Below are the code and all the weights of a small trained network. Each question names an input and a target symbol and asks about switching units off, where a switched-off unit gives its printed mean instead of its output.

import numpy as np


def w(rows, s, z=0):
    codes = np.array(rows[::2]) - 128.0
    scale = np.full(codes.shape[1], s)
    scale[-1] = z or s
    return codes * scale


def f(y):
    return np.maximum(y, 0)


def softmax(a):
    e = np.exp(a - a.max(-1, keepdims=True))
    return e / e.sum(-1, keepdims=True)


def log_softmax(a):
    a = a - a.max(-1, keepdims=True)
    return a - np.log(np.exp(a).sum(-1, keepdims=True))


def net(x, mask):
    ids = ['αβεζηλμπτφψ'.index(c) for c in x.split()]
    T = len(ids)
    res = E[ids] + P[:T]
    u = 0
    for l in range(2):
        q, k, v = (res @ M[l].T for M in (Q, K, V))
        z = softmax(np.where(np.tri(T) > 0, q @ k.T / 3**0.5, -1e9)) @ v
        res = res + np.where(mask[u], z, O[l][:, -1]) @ O[l][:, :-1]
        u += 1
        y = f(res @ A[l][:, :-1].T + A[l][:, -1])
        res = res + np.where(mask[u : u + 8], y, B[l][:, -1]) @ B[l][:, :-1]
        u += 8
    return log_softmax(res[-1] @ U[:, :-1].T + U[:, -1])


Q, K, V, O, A, B = {}, {}, {}, {}, {}, {}
E = w([
[139,170,79],'α',
[90,50,170],'β',
[72,162,254],'ε',
[135,150,130],'ζ',
[168,144,129],'η',
[174,102,99],'λ',
[77,162,115],'μ',
[96,78,186],'π',
[159,98,148],'τ',
[114,115,156],'φ',
[172,106,159],'ψ',
],0.016)
P = w([
[183,148,76],'0',
[114,10,120],'1',
[120,43,100],'2',
[109,60,90],'3',
[104,63,96],'4',
[98,74,93],'5',
[103,65,107],'6',
[98,71,110],'7',
[95,65,118],'8',
[108,66,133],'9',
],0.011)
Q[0] = w([
[182,146,48],'L0H1',
[144,2,121],'L0H1',
[151,202,136],'L0H1',
],0.0081)
K[0] = w([
[149,19,1],'L0H1',
[45,67,150],'L0H1',
[208,144,117],'L0H1',
],0.0068)
V[0] = w([
[125,147,236],'L0H1',
[213,151,141],'L0H1',
[149,2,48],'L0H1',
],0.009)
O[0] = w([
[208,254,139,105],'L0H1',
[231,41,111,80],'L0H1',
[7,70,248,254],'L0H1',
],0.0085,0.0065)
A[0] = w([
[47,166,165,118],'L0N1',
[132,36,196,208],'L0N2',
[144,140,32,97],'L0N3',
[243,164,168,138],'L0N4',
[160,117,2,42],'L0N5',
[104,109,156,38],'L0N6',
[106,102,42,31],'L0N7',
[107,88,138,3],'L0N8',
],0.0087,0.0051)
B[0] = w([
[195,75,23,203],'L0N1',
[73,175,12,251],'L0N2',
[127,119,231,132],'L0N3',
[77,61,66,138],'L0N4',
[175,135,235,132],'L0N5',
[176,122,223,151],'L0N6',
[121,192,126,132],'L0N7',
[254,182,203,146],'L0N8',
],0.011,0.013)
Q[1] = w([
[92,139,3],'L1H1',
[132,168,48],'L1H1',
[120,144,69],'L1H1',
],0.027)
K[1] = w([
[232,215,95],'L1H1',
[198,247,30],'L1H1',
[173,185,90],'L1H1',
],0.016)
V[1] = w([
[55,76,7],'L1H1',
[130,186,169],'L1H1',
[205,21,131],'L1H1',
],0.016)
O[1] = w([
[103,73,202,247],'L1H1',
[161,113,79,74],'L1H1',
[38,253,198,162],'L1H1',
],0.018,0.015)
A[1] = w([
[167,188,22,109],'L1N1',
[73,40,40,247],'L1N2',
[93,95,137,224],'L1N3',
[195,105,3,225],'L1N4',
[184,20,186,2],'L1N5',
[226,227,197,118],'L1N6',
[122,202,58,87],'L1N7',
[121,190,147,63],'L1N8',
],0.0076,0.004)
B[1] = w([
[247,114,112,184],'L1N1',
[226,163,131,254],'L1N2',
[195,84,162,237],'L1N3',
[5,155,201,201],'L1N4',
[86,202,21,254],'L1N5',
[66,118,100,141],'L1N6',
[75,108,139,187],'L1N7',
[175,152,76,183],'L1N8',
],0.014,0.016)
U = w([
[135,157,217,75],'α',
[58,98,116,87],'β',
[254,222,249,141],'ε',
[154,227,219,52],'ζ',
[68,165,118,100],'η',
[88,119,153,114],'λ',
[181,121,93,88],'μ',
[182,138,197,247],'π',
[167,222,116,107],'τ',
[131,149,169,130],'φ',
[70,68,48,139],'ψ',
],0.0084,0.012)

Each question gives the input, a string of symbols that net reads in full, and the target symbol t.
The units are the heads (3 rows each of Q, K, V and O) and the neurons (one row each of A and B). Each row of codes is followed by its name. A weight is (code - 128) times the scale printed after its matrix; where a second scale follows, it is the last column's (O, A, B and U).
mask holds one flag per unit, layer by layer, with each layer's heads first. A switched-off unit (its flag False) gives its mean, the last column of its rows in O or B, instead of its output. The means were averaged over made-up inputs and are rounded, as every weight is.
A unit's drop is (log p(t) with every unit on - log p(t) with that unit switched off) / (log p(t) with every unit on - log p(t) with every unit switched off).
The circuit of an input: a set's keep is (log p(t) with only the set's units on - log p(t) with every unit switched off) / (log p(t) with every unit on - log p(t) with every unit switched off). Starting from the 12 units with the biggest drops (on a tie, the unit counted first), units are removed one at a time, each time the one whose removal leaves the highest keep (on an exact tie, the one counted first), for as long as the keep stays at least 0.8.
units of the circuit, in order: the units of the circuit, biggest drop first
most important unit: the unit with the biggest drop
top k neurons: the k neurons with the biggest drops, biggest first
drop when u is switched off: that unit's drop, to one decimal
input η μ β, target ζ: top neuron => [L0N4]
input ζ β ψ β, target η: units of the circuit, in order => [L1H1; L0H1; L0N2]
input π ψ λ, target μ: top 2 neurons => [L0N1; L1N2]
input α α ζ β ε α π φ μ α, target ε: top 2 neurons => [L0N2; L0N1]
input β τ φ λ β, target ψ: units of the circuit, in order => [L1N5; L1H1; L0N1]
input π α φ ψ μ, target μ: units of the circuit, in order => [L0N1; L1H1; L1N2; L0H1]
input α τ β ζ μ λ ζ β, target τ: top 2 neurons => [L0N5; L0N1]
input η τ η ε τ φ φ α η φ, target ε: top 3 neurons => [L0N2; L1N5; L0N1]
input η ε β η μ μ α α α, target ε: top 3 neurons => [L0N2; L1N5; L1N2]
input π β ζ α π τ η α τ α, target μ: top 2 neurons => [L0N1; L1N2]
input ψ μ β φ α β α, target α: top 2 neurons => [L0N4; L1N2]
input α ζ β π ψ α ζ β λ, target τ: top 4 neurons => [L0N5; L0N1; L1N1; L0N2]
input ε ζ β ζ α, target π: top 2 neurons => [L0N4; L0N2]
input α τ β α ζ, target τ: top 2 neurons => [L0N5; L0N1]
input μ τ ζ μ φ, target ε: top 4 neurons => [L0N2; L1N2; L1N1; L0N1]
input β φ β τ β, target ψ: most important unit => L0N2
input η π τ ψ β β π ζ α, target ζ: units of the circuit, in order => [L0H1; L1H1]
input β λ η ζ ψ α, target ψ: units of the circuit, in order => [L1N5; L1H1]
input λ β ζ β, target β: top 3 neurons => [L0N2; L1N5; L0N1]
input τ μ η α α, target λ: top 4 neurons => [L0N1; L1N2; L1N5; L0N4]
input ζ λ α β α, target η: units of the circuit, in order => [L1H1; L0H1; L0N2; L1N2]
input π ζ β ζ ζ β α β, target μ: top 3 neurons => [L0N1; L1N2; L0N2]
input ψ β μ, target α: most important unit => L0H1
input ζ ψ π λ α α α β ψ, target η: units of the circuit, in order => [L0H1; L1H1; L0N2; L1N2]
input α π α ζ π α ζ α λ, target τ: drop when L0N7 is switched off => 0.0
input η π φ, target ζ: drop when L0N8 is switched off => 0.2
input φ ε β α τ ζ μ, target π: drop when L0N2 is switched off => 5.1
input η ζ ε η α ζ, target ε: drop when L1N5 is switched off => 1.7
input β α φ ψ ψ, target ψ: most important unit => L1N5
